Here is a tiny trained network, its code and every weight. The questions are about switching its units off for an input and a class, where a switched-off unit gives its printed mean instead of its output.

import numpy as np


def w(rows, s, z=0):
    codes = np.array(rows[::2]) - 128.0
    scale = np.full(codes.shape[1], s)
    scale[-1] = z or s
    return codes * scale


def f(y):
    return y / 2 * (1 + np.tanh(0.7978845608 * (y + 0.044715 * y**3)))


def log_softmax(a):
    a = a - a.max(-1, keepdims=True)
    return a - np.log(np.exp(a).sum(-1, keepdims=True))


def net(x, mask):
    res = np.array(x, float).reshape(1, 4) / 4 @ E
    y = f(res @ A[0][:, :-1].T + A[0][:, -1])
    res = res + np.where(mask, y, B[0][:, -1]) @ B[0][:, :-1]
    return log_softmax(res[-1] @ U[:, :-1].T + U[:, -1])


A, B = {}, {}
E = w([
[201,103,1,83],'x0',
[202,216,174,158],'x1',
[161,20,161,213],'x2',
[123,182,73,239],'x3',
],0.0073)
A[0] = w([
[62,157,129,244,155],'n1',
[172,82,192,138,16],'n2',
[173,21,72,121,113],'n3',
[157,192,172,105,23],'n4',
[83,112,187,84,171],'n5',
[50,88,38,182,213],'n6',
[141,225,157,154,129],'n7',
[106,89,185,156,45],'n8',
[197,54,127,158,80],'n9',
[140,232,101,86,136],'n10',
[88,37,66,28,214],'n11',
[230,184,10,88,63],'n12',
[95,77,81,69,250],'n13',
[97,184,110,185,130],'n14',
[149,36,132,150,96],'n15',
],0.014,0.0022)
B[0] = w([
[160,156,32,138,239],'n1',
[77,81,110,103,176],'n2',
[175,148,231,123,229],'n3',
[152,143,164,70,169],'n4',
[65,121,154,162,193],'n5',
[174,95,77,50,222],'n6',
[134,194,156,78,203],'n7',
[97,105,90,147,182],'n8',
[178,90,148,96,199],'n9',
[182,105,90,74,205],'n10',
[118,252,146,112,255],'n11',
[123,132,37,253,250],'n12',
[101,196,152,110,210],'n13',
[97,162,103,120,186],'n14',
[148,96,166,81,198],'n15',
],0.031,0.0088)
U = w([
[210,95,215,78,197],'0',
[23,36,139,133,51],'1',
[68,242,92,137,205],'2',
[141,127,47,254,61],'3',
[136,95,26,101,216],'4',
[202,48,86,132,4],'5',
],0.0083,0.0032)

Each question gives the input, the list of numbers given to net, and the class t.
The units are the neurons (one row each of A and B). Each row of codes is followed by its name. A weight is (code - 128) times the scale printed after its matrix; where a second scale follows, it is the last column's (A, B and U).
mask holds one flag per neuron, in row order. A switched-off neuron (its flag False) gives its mean, the last column of its row in B, instead of its output. The means were averaged over made-up inputs and are rounded, as every weight is.
A unit's drop is (log p(t) with every unit on - log p(t) with that unit switched off) / (log p(t) with every unit on - log p(t) with every unit switched off).
most important unit: the unit with the biggest drop
k most important neurons: the k neurons with the biggest drops, biggest first
drop when u is switched off: that unit's drop, to one decimal
input [5,7,7,-1], class 0: most important unit : n3
input [2,5,-3,-2], class 4: 3 most important neurons : n10, n11, n4
input [4,-3,-4,7], class 4: 4 most important neurons : n6, n10, n5, n3
input [-8,-8,-8,6], class 4: 2 most important neurons : n11, n6
input [2,5,-6,3], class 3: 3 most important neurons : n12, n11, n6
input [5,2,4,0], class 0: 2 most important neurons : n3, n1
input [-1,6,5,-6], class 1: 2 most important neurons : n2, n3
input [1,2,-7,-1], class 4: 2 most important neurons : n10, n11
input [-3,-1,6,-3], class 1: 2 most important neurons : n2, n8
input [-3,8,-6,0], class 0: 3 most important neurons : n10, n4, n11
input [1,6,4,2], class 4: 2 most important neurons : n11, n3
input [-8,0,5,7], class 4: 3 most important neurons : n12, n11, n1
input [6,7,-5,7], class 3: drop when n12 is switched off : 1.9
input [-8,-7,0,7], class 4: most important unit : n6
input [5,3,2,1], class 3: drop when n12 is switched off : 0.6
input [8,3,5,8], class 3: drop when n12 is switched off : 4.6
